Here is a tiny trained network, its code and every weight. The questions are about switching its units off for an input and a class, where a switched-off unit gives its printed mean instead of its output.

import numpy as np


def w(rows, s, z=0):
    codes = np.array(rows[::2]) - 128.0
    scale = np.full(codes.shape[1], s)
    scale[-1] = z or s
    return codes * scale


def norm(h):
    return h / np.sqrt((h * h).mean(-1, keepdims=True) + 1e-5)


def f(y):
    return y / 2 * (1 + np.tanh(0.7978845608 * (y + 0.044715 * y**3)))


def log_softmax(a):
    a = a - a.max(-1, keepdims=True)
    return a - np.log(np.exp(a).sum(-1, keepdims=True))


def net(x, mask):
    res = np.array(x, float).reshape(1, 3) / 4 @ E
    u = 0
    for l in range(2):
        y = f(norm(res) @ A[l][:, :-1].T + A[l][:, -1])
        res = res + np.where(mask[u : u + 13], y, B[l][:, -1]) @ B[l][:, :-1]
        u += 13
    return log_softmax(norm(res)[-1] @ U[:, :-1].T + U[:, -1])


A, B = {}, {}
E = w([
[11,102,16,131,95,178],'x0',
[112,167,214,97,145,200],'x1',
[112,112,126,127,198,159],'x2',
],0.011)
A[0] = w([
[125,106,113,125,140,103,74],'0.n0',
[123,147,147,122,2,138,4],'0.n1',
[65,136,100,120,131,181,60],'0.n2',
[120,154,224,139,142,194,122],'0.n3',
[42,128,138,123,112,217,130],'0.n4',
[44,134,83,132,32,169,170],'0.n5',
[173,134,148,123,27,74,46],'0.n6',
[150,104,121,123,135,117,42],'0.n7',
[138,111,32,145,122,80,47],'0.n8',
[90,149,180,110,37,173,93],'0.n9',
[134,106,115,121,136,141,176],'0.n10',
[105,96,90,158,114,141,150],'0.n11',
[158,128,152,136,167,106,86],'0.n12',
],0.014,0.0031)
B[0] = w([
[128,169,108,135,164,118,134],'0.n0',
[32,165,255,160,117,128,170],'0.n1',
[191,151,54,59,118,164,193],'0.n2',
[110,50,155,78,201,124,214],'0.n3',
[153,216,25,115,164,64,222],'0.n4',
[175,102,195,57,31,82,253],'0.n5',
[178,214,104,197,77,209,189],'0.n6',
[159,145,111,122,153,137,127],'0.n7',
[108,135,89,80,251,92,204],'0.n8',
[60,103,153,176,209,166,183],'0.n9',
[107,154,157,174,133,65,140],'0.n10',
[83,136,109,104,109,112,179],'0.n11',
[195,171,149,115,105,143,165],'0.n12',
],0.02,0.011)
A[1] = w([
[100,111,145,157,91,138,90],'1.n0',
[60,93,153,204,78,113,168],'1.n1',
[126,74,78,135,168,47,31],'1.n2',
[110,68,70,120,177,154,96],'1.n3',
[176,129,147,105,16,147,1],'1.n4',
[168,55,160,156,148,148,50],'1.n5',
[61,57,197,152,165,45,71],'1.n6',
[186,5,126,99,93,117,122],'1.n7',
[205,56,174,92,92,221,41],'1.n8',
[114,126,174,158,80,100,22],'1.n9',
[124,64,51,134,169,107,73],'1.n10',
[125,135,25,86,6,67,156],'1.n11',
[247,124,68,242,102,145,72],'1.n12',
],0.016,0.0025)
B[1] = w([
[80,150,169,138,160,134,126],'1.n0',
[57,200,186,156,134,172,136],'1.n1',
[92,171,140,103,230,183,175],'1.n2',
[80,72,65,136,167,119,155],'1.n3',
[113,114,68,165,188,168,162],'1.n4',
[123,100,117,86,54,119,155],'1.n5',
[181,122,101,136,16,154,174],'1.n6',
[150,207,223,116,117,168,155],'1.n7',
[164,135,154,39,123,88,175],'1.n8',
[107,128,153,136,198,176,132],'1.n9',
[110,123,143,143,225,113,163],'1.n10',
[123,161,119,204,37,60,246],'1.n11',
[225,32,62,252,124,162,180],'1.n12',
],0.025,0.013)
U = w([
[45,189,223,195,96,193,100],'0',
[64,45,136,124,114,183,1],'1',
[176,105,223,5,91,129,166],'2',
[226,106,99,227,135,172,156],'3',
[84,133,91,89,252,104,177],'4',
[106,226,91,123,70,7,170],'5',
],0.015,0.0062)

Each question gives the input, the list of numbers given to net, and the class t.
The units are the neurons (one row each of A and B). Each row of codes is followed by its name. A weight is (code - 128) times the scale printed after its matrix; where a second scale follows, it is the last column's (A, B and U).
mask holds one flag per neuron, layer by layer. A switched-off neuron (its flag False) gives its mean, the last column of its row in B, instead of its output. The means were averaged over made-up inputs and are rounded, as every weight is.
A unit's drop is (log p(t) with every unit on - log p(t) with that unit switched off) / (log p(t) with every unit on - log p(t) with every unit switched off).
The circuit of an input: a set's keep is (log p(t) with only the set's units on - log p(t) with every unit switched off) / (log p(t) with every unit on - log p(t) with every unit switched off). Starting from the 12 units with the biggest drops (on a tie, the unit counted first), units are removed one at a time, each time the one whose removal leaves the highest keep (on an exact tie, the one counted first), for as long as the keep stays at least 0.8.
circuit, biggest first: the units of the circuit, biggest drop first
most important unit: the unit with the biggest drop
top k neurons: the k neurons with the biggest drops, biggest first
k most important neurons of layer l: the k neurons of layer l with the biggest drops, biggest first
drop of u: that unit's drop, to one decimal
input [-1,4,-3], class 1: 3 most important neurons of layer 0 -> (0.n3, 0.n5, 0.n9)
input [-6,6,-7], class 2: most important unit -> 0.n3
input [-4,7,-8], class 0: circuit, biggest first -> (0.n1, 0.n9)
input [-7,-2,7], class 2: 2 most important neurons of layer 0 -> (0.n4, 0.n6)
input [-4,-8,0], class 3: top 3 neurons -> (0.n6, 1.n12, 0.n3)
input [-3,-6,1], class 3: top 3 neurons -> (0.n6, 0.n3, 1.n12)
input [-5,2,-5], class 3: top 3 neurons -> (0.n6, 0.n5, 1.n12)
input [-4,-2,3], class 3: top 2 neurons -> (0.n3, 0.n5)
input [-3,-2,-6], class 3: top 2 neurons -> (0.n6, 1.n12)
input [-2,5,8], class 4: top 2 neurons -> (0.n5, 0.n1)
input [6,-7,7], class 4: top 2 neurons -> (0.n8, 1.n2)
input [4,-8,3], class 4: top 2 neurons -> (0.n8, 1.n2)
input [-3,7,-5], class 2: 3 most important neurons of layer 1 -> (1.n11, 1.n12, 1.n6)
input [2,-6,2], class 4: circuit, biggest first -> (0.n8)
input [-1,1,5], class 2: 2 most important neurons of layer 1 -> (1.n6, 1.n7)
input [-8,-2,7], class 2: 2 most important neurons of layer 0 -> (0.n4, 0.n6)
input [-8,2,0], class 2: 2 most important neurons of layer 0 -> (0.n3, 0.n4)
input [0,8,-6], class 0: 2 most important neurons of layer 0 -> (0.n1, 0.n9)
input [3,-6,2], class 4: 2 most important neurons of layer 1 -> (1.n2, 1.n10)
input [1,-1,-6], class 0: circuit, biggest first -> (0.n1)
input [2,7,0], class 4: drop of 0.n4 -> 0.1
input [1,-2,-5], class 0: drop of 0.n1 -> 0.4
input [-2,-4,2], class 4: drop of 0.n8 -> 1.0
input [-1,-4,0], class 4: drop of 0.n8 -> 1.2
